Each row is followed by its group and then its class within the group.
[ 26  -3   2   9 -18 -19  10  -3 -10  19  -1   5 -16  -3   6 -13  -6 -16
   0   9   3  24 -13  45  -8   0   5 -13   6   1   1  28  25  21  -4 -14
 -10   0  56  -2 -20  32 -29   2   8 -17   1   0  30  10  -7 -29  11  24
   2   5   0 -11 -18   6   6 -10   7] => D > hr
[ 15 -13  -1  -3  -6   8   0   3  -5  -1   7   9   1  -8  54   0  18  -1
   4  18   8 -10  -6  66 -10  14  30   3  20  19   7 -15 -24  36   1   8
  26  -5 -20   4   1  -5  23  -4  -4  -1 -16   2   7  -6  27  20  -1   0
  -3  11  -5  -6 -11 -19  -3   4 -10] => A > pq
[ 30  -2  -5   8  -4  20   1   1  -4   1  23   3  -1 -12  79  15  21  -3
   9  54   1 -11  -7  83 -22  -9  23  -4  27  15  -8  -8 -19  25   3   3
  10  -1 -32  -1   1  -4  29  -2  12   0 -10  -3  -5   8  20   9   6 -25
  -9  30   2  -9   4 -26 -10  23  10] => A > Ql
[ 46 -24   1   3 -18  -6  15 -10  23  17 -18  -8 -16  -1   4 -31   0 -17
   0  26  16  18   9  54  -7  -7  25 -18   7   6 -10  13  20  26 -26 -11
 -10   5  38   6   9  24 -12   8  -5  -9   5   9  29  -2  13 -26  20  29
 -12  17  -3   5  -7  -1   8  -9  12] => D > hr
[ 17 -14   0 -16 -37 -20 -12  -2   8   8  -4   6   4 -12  22  -6  11  -3
   2  12 -10  32  -5  80 -15   0  28   3  32   7  10  -8 -34  45   6  10
  46  -8  13  16 -23  -3   6 -12   9 -21  -7   5  23  -3  44   3  -8  12
 -12  23   4   0 -14  -7  11  -1   3] => A > br
[ 26  19  11  20 -14  12   4  -4  12   5  -3 -34  -1 -12  -1  -6   6   3
   0  -9  13  -1  -6 -47 -15 -23  -1 -15  17   0  -5  12  31 -25  11  -4
  -1   3   8  -6 -13  -2 -22  14 -22   9   0   2 -15  -6  23 -11  16  12
  -8 -22  -7 -23  -3   1 -12  19  14] => Z > qb
[ 11   2   3  -3  -1  19  -6  22   4 -13 -10   0  -2  -1  19  23   4 -13
   7   9   6   8   0  65 -33  -7  24   2   6   0   8  -9 -18  58   2   7
  10 -32 -22  -4  -4   2   3  -2  -9  -9  -8   3   3  12  15   0   6   6
   1  15   1  -3  -2  -6   5  13  -5] => A > br
[ 23 -19   8  -3 -10  14  25  12   8   2  -8  15   4  -9  73  20  -9 -13
   1  20  -2 -11   3  83  -8   5  32   1  13  11  -3  -7 -15  36   4   5
  18 -13 -11   4  -9  12  29   5   1   0  -6  13   4  -4  36  20 -16  16
   0  37   3  -3  -3  -7  11   8   4] => A > pq
[-30  13   4   4  11  -4  -4  -7  -4  24   9 -21 -17  -7 -40 -21  -8  18
   3   9   1  43  14 -65  -4   6 -19   5  -1  -7  -6  10   9 -56   1  -9
  -1  -8  19 -13 -39   4 -15   5   4  32  15 -53 -15  -9 -16  27  33 -35
   1 -18  10 -40  23   1 -25  13 -14] => Z > bq
[ 36   0  -6 -12 -16 -10  -6   1  13  12   6  -2 -15   3   2 -15 -11  -7
   1   3   4  33   6 -49 -16 -21 -19   1   7   2  -2  22  28  -2  -6 -17
   3  -7  37  -3 -38  20 -30  15 -17  -1 -17   7  17  13  26   5  -8  21
   9 -19   2  -2  -2 -10  -4  -5  16] => Z > qb
[-31   7  -8 -11  -5  -4  11 -11   8   1  -8 -28  15   0  -7   8  -4 -13
 -14   3  -7   6  -4  45  23   3  14 -21 -20  -1  16   4   7  69  12  22
  60  -2  31  -3 -16   0   9  28   9 -21   7  11  29 -12 -35   0 -32  18
 -21  -5   6  -3 -19  41  15  -9  -5] => F > Hg
[ 41 -19 -11   7  16   4   2   5  10   8 -26   6 -12 -14  45  12  18 -14
   8  26  21   3  -4  83 -24  -8  38   7  21   6  -6 -12 -39  33  -8  -6
  11  -2 -30  10  15  13  21   1  11  -4 -24   3   7  17  52   6   6 -12
   4   6   3  12  11 -34   4  -1   6] => A > Ql
[ 28   6 -12  -3  -2   3  15  17  15  18   3   0  -9   1  11 -14   3  -8
 -10   4  13  20   3 -14 -11 -28 -12  -6  -1  -1   3  27  27  13  -6  -9
  -5  -1  40  31 -28  14 -33  -1   0  -4   0  -1  35  -4   5  -7   6   2
  -4 -22  -4 -15 -11   4   2  -1  15] => Z > qb
[-23 -12   4 -15   0   0  -3  15 -10  -3  18   2  28  -8 -19  -2 -10 -26
 -18   6 -11   0 -12  47  28  13  -3 -13 -23  -2  26   2  -3  51  -8  11
  34   5  20  -3   6   9 -14  -4  -1 -35   7  13  29 -32 -44  -6 -24  32
   1 -12  -1  -5  -3  27  16 -21   0] => F > Hg
[  8 -25  -1  13 -15  -7  25   9   4   7  12   6  -1   8  -2  -4   7 -19
 -42  17 -13   7  -2  82  10   7  16 -27  -9   6  20  12  26  40  -8   2
  12   6  83  -9  -7  12 -12   4   1 -28   7   3  27 -23 -48 -12 -34  20
   1   8  -7  -2  -7  28  30 -20  -3] => D > Hs
[ 22   1   2   3  -9  -2  10  13  20   7  -1  -3  -7  21 -22 -20  12  -6
 -61  -9   6  19   1 -40  -9 -10 -14   1   8 -10  16  21   7  -1   0  -2
   7  -6  28  -5 -28  11 -23  12 -10   0   1   2  13  11   3 -18  14  -8
   7 -22   1 -17   5   1 -10   3   1] => Z > Gj
[ 28 -13  -3  16  -5  -7  15 -29  10  19  -5  21  -3  10   0 -12  -5   4
  -5  36  22  31   3   9 -22 -17  -5 -22  -6   7   8  24  27   1  -6 -11
  -3  -4  43  10   4  12 -16   2   6 -14  -2   2  33  24   8 -13  31  -2
 -26   8  -7  -4   4   3  13   0  23] => D > hr
[ -2   5   1  -6 -13   2  10 -33   6   8   4   6  -8   1  19   3  33 -14
   8   5 -11  25  11  49 -15   1  29  39  18  12   7  -4  14  14   8  -8
  13  19  22   5 -11  10  10  -7  16  -8  17   4  19 -12  15   4 -25  -4
  -6  26   9 -13 -10   1   9  -9  -3] => A > br
[ 30   7   2 -31   0   8 -15  28  26   7   9 -15   7 -26  -1 -24  16   2
  -9   2   4  47  -1  -7 -21  -6   0  20  20   7  21  16  10  21   8  15
  40 -10  41  12 -39  -4 -27  12   1  -1  -7   0  39   2  29 -17  -6   7
  -4 -32   9 -37  -7   8 -20  -2 -16] => Z > bq
[ 42 -15   4  -3 -21 -13 -16  26   7  11   8  -3   0   5  -7 -27   4 -40
   5   5   1  39  13   3 -21 -11   2  14  41   0  20  15 -10  46   9  10
  46 -17  30   0 -28  16 -36   9 -21 -18 -11  -9  53  15  22 -11  -2 -40
  -2 -19   0 -45 -11  -8 -15 -11  19] => Z > bq
[ 35 -14  -2  -6 -14  -7  13   0   9  14  -2   5  -2 -12  30  -4   9 -34
   0  31   0   7   0  83 -10  -3  20  19  26  22  15  -4 -23  63  -6   6
  49 -15  12   4  -6  -3  12  -1  -7 -22  -8   2  28  14  40   9 -25  12
  -7  41  11  -4  -1 -21  -5  -3   5] => A > br
